Below is a small trained network, with its code and all its weights. Each question gives an input and a target symbol and asks what happens when units are switched off, that is, made to give their printed mean instead of their output.

import numpy as np


def w(rows, s, z=0):
    codes = np.array(rows[::2]) - 128.0
    scale = np.full(codes.shape[1], s)
    scale[-1] = z or s
    return codes * scale


def norm(h):
    return h / np.sqrt((h * h).mean(-1, keepdims=True) + 1e-5)


def f(y):
    return y / 2 * (1 + np.tanh(0.7978845608 * (y + 0.044715 * y**3)))


def softmax(a):
    e = np.exp(a - a.max(-1, keepdims=True))
    return e / e.sum(-1, keepdims=True)


def log_softmax(a):
    a = a - a.max(-1, keepdims=True)
    return a - np.log(np.exp(a).sum(-1, keepdims=True))


def net(x, mask):
    ids = ['Ωγδζστψ'.index(c) for c in x.split()]
    T = len(ids)
    res = E[ids] + P[:T]
    r = norm(res)
    for j in range(3):
        rows = slice(2 * j, 2 * j + 2)
        q, k, v = (r @ M[0][rows].T for M in (Q, K, V))
        z = softmax(np.where(np.tri(T) > 0, q @ k.T / 2**0.5, -1e9)) @ v
        o = O[0][rows]
        res = res + np.where(mask[j], z, o[:, -1]) @ o[:, :-1]
    y = f(norm(res) @ A[0][:, :-1].T + A[0][:, -1])
    res = res + np.where(mask[3:19], y, B[0][:, -1]) @ B[0][:, :-1]
    return log_softmax(norm(res)[-1] @ U[:, :-1].T + U[:, -1])


Q, K, V, O, A, B = {}, {}, {}, {}, {}, {}
E = w([
[179,86,137,164,98],'Ω',
[150,2,103,119,113],'γ',
[161,97,129,116,122],'δ',
[163,142,112,178,108],'ζ',
[113,103,165,122,98],'σ',
[132,184,167,143,21],'τ',
[127,153,83,108,79],'ψ',
],0.019)
P = w([
[48,178,122,90,254],'0',
[225,81,172,121,119],'1',
[177,53,159,191,94],'2',
[112,56,147,229,66],'3',
[111,45,139,198,63],'4',
[130,80,150,160,89],'5',
[96,97,155,152,99],'6',
[103,106,165,176,106],'7',
[105,93,182,189,125],'8',
],0.0075)
Q[0] = w([
[119,75,80,170,87],'H1',
[96,151,115,120,212],'H1',
[120,154,136,86,177],'H2',
[98,144,136,138,178],'H2',
[167,107,103,114,153],'H3',
[88,173,137,117,247],'H3',
],0.015)
K[0] = w([
[93,130,222,123,169],'H1',
[199,198,104,108,7],'H1',
[160,117,114,150,173],'H2',
[194,114,152,109,203],'H2',
[160,181,162,141,70],'H3',
[121,69,253,107,24],'H3',
],0.011)
V[0] = w([
[37,164,199,4,99],'H1',
[119,103,132,218,70],'H1',
[96,176,219,74,58],'H2',
[126,187,26,66,83],'H2',
[150,132,52,66,163],'H3',
[121,204,45,203,133],'H3',
],0.012)
O[0] = w([
[143,41,206,161,106,52],'H1',
[117,115,123,93,80,154],'H1',
[67,190,217,71,118,127],'H2',
[7,95,96,177,152,130],'H2',
[98,100,163,193,163,135],'H3',
[116,54,109,174,20,245],'H3',
],0.013)
A[0] = w([
[71,94,151,107,105,143],'N1',
[163,65,47,153,175,155],'N2',
[180,147,126,69,73,79],'N3',
[149,248,144,235,96,217],'N4',
[126,234,126,183,74,118],'N5',
[154,115,167,35,71,201],'N6',
[119,87,207,146,229,3],'N7',
[91,104,142,143,76,94],'N8',
[137,58,205,174,175,96],'N9',
[129,152,83,176,128,113],'N10',
[129,185,32,38,158,13],'N11',
[41,71,104,94,200,139],'N12',
[164,56,79,64,173,167],'N13',
[7,154,115,131,197,10],'N14',
[219,125,176,189,148,68],'N15',
[98,159,76,28,117,141],'N16',
],0.012,0.0052)
B[0] = w([
[76,141,183,146,148,187],'N1',
[76,98,138,32,88,240],'N2',
[209,156,112,121,146,160],'N3',
[118,6,137,46,118,255],'N4',
[98,124,165,83,101,210],'N5',
[198,134,118,132,104,210],'N6',
[183,143,87,214,94,137],'N7',
[109,108,165,148,107,213],'N8',
[162,195,91,242,135,155],'N9',
[125,107,107,117,90,184],'N10',
[91,241,143,224,126,144],'N11',
[137,108,150,66,174,147],'N12',
[76,137,170,20,124,165],'N13',
[94,65,142,82,197,141],'N14',
[95,76,44,142,124,160],'N15',
[118,163,144,148,99,167],'N16',
],0.011,0.0063)
U = w([
[131,192,72,134,124,104],'Ω',
[153,73,154,41,167,224],'γ',
[157,98,105,186,170,138],'δ',
[145,75,54,152,26,151],'ζ',
[224,95,218,173,84,102],'σ',
[98,148,245,109,56,2],'τ',
[10,89,152,189,125,179],'ψ',
],0.012,0.0029)

Each question gives the input, a string of symbols that net reads in full, and the target symbol t.
The units are the heads (2 rows each of Q, K, V and O) and the neurons (one row each of A and B). Each row of codes is followed by its name. A weight is (code - 128) times the scale printed after its matrix; where a second scale follows, it is the last column's (O, A, B and U).
mask holds one flag per unit, heads first, then neurons. A switched-off unit (its flag False) gives its mean, the last column of its rows in O or B, instead of its output. The means were averaged over made-up inputs and are rounded, as every weight is.
A unit's drop is (log p(t) with every unit on - log p(t) with that unit switched off) / (log p(t) with every unit on - log p(t) with every unit switched off).
The circuit of an input: a set's keep is (log p(t) with only the set's units on - log p(t) with every unit switched off) / (log p(t) with every unit on - log p(t) with every unit switched off). Starting from the 12 units with the biggest drops (on a tie, the unit counted first), units are removed one at a time, each time the one whose removal leaves the highest keep (on an exact tie, the one counted first), for as long as the keep stays at least 0.8.
circuit, biggest first: the units of the circuit, biggest drop first
top k neurons: the k neurons with the biggest drops, biggest first
which heads matter: for each layer, one digit per head in row order, 1 if its drop is at least 0.15 and else 0, layers parted by /
input Ω γ σ, target Ω: which heads matter	101
input ψ ψ ψ δ γ ψ σ τ, target ψ: circuit, biggest first	[H2 H3]
input ψ Ω ζ, target ψ: which heads matter	010
input γ ζ ψ Ω, target γ: circuit, biggest first	[H3]
input τ ψ δ, target τ: which heads matter	000
input δ ζ τ γ τ ζ ζ γ Ω, target δ: which heads matter	101
input σ τ ζ ψ ζ σ σ σ, target σ: which heads matter	100
input Ω ζ σ σ ζ Ω, target Ω: which heads matter	101
input δ ζ γ ζ γ, target δ: top 2 neurons	[N9 N4]
input Ω ψ τ ψ, target Ω: circuit, biggest first	[H1 H3]
input ψ Ω ζ ζ σ σ, target σ: which heads matter	110
input γ ζ δ ψ γ ζ ψ ζ ψ, target γ: which heads matter	011
input τ ζ γ ζ ψ ζ γ ζ ζ, target τ: circuit, biggest first	[H2 N5]
input σ ζ γ ζ τ ζ Ω γ τ, target σ: circuit, biggest first	[H1 N9]
input γ ζ ζ γ ζ γ ζ γ, target γ: circuit, biggest first	[N13 H3]
input ζ ζ ζ γ ψ ψ ζ τ, target ψ: circuit, biggest first	[H2]
input δ γ ζ σ γ Ω, target δ: top 2 neurons	[N15 N9]
input γ τ ζ γ ζ ψ ζ Ω Ω, target γ: which heads matter	001
input τ ζ ζ, target τ: which heads matter	010
input γ ζ σ, target γ: circuit, biggest first	[H3]
input τ γ ζ γ ζ σ ψ σ, target τ: which heads matter	011
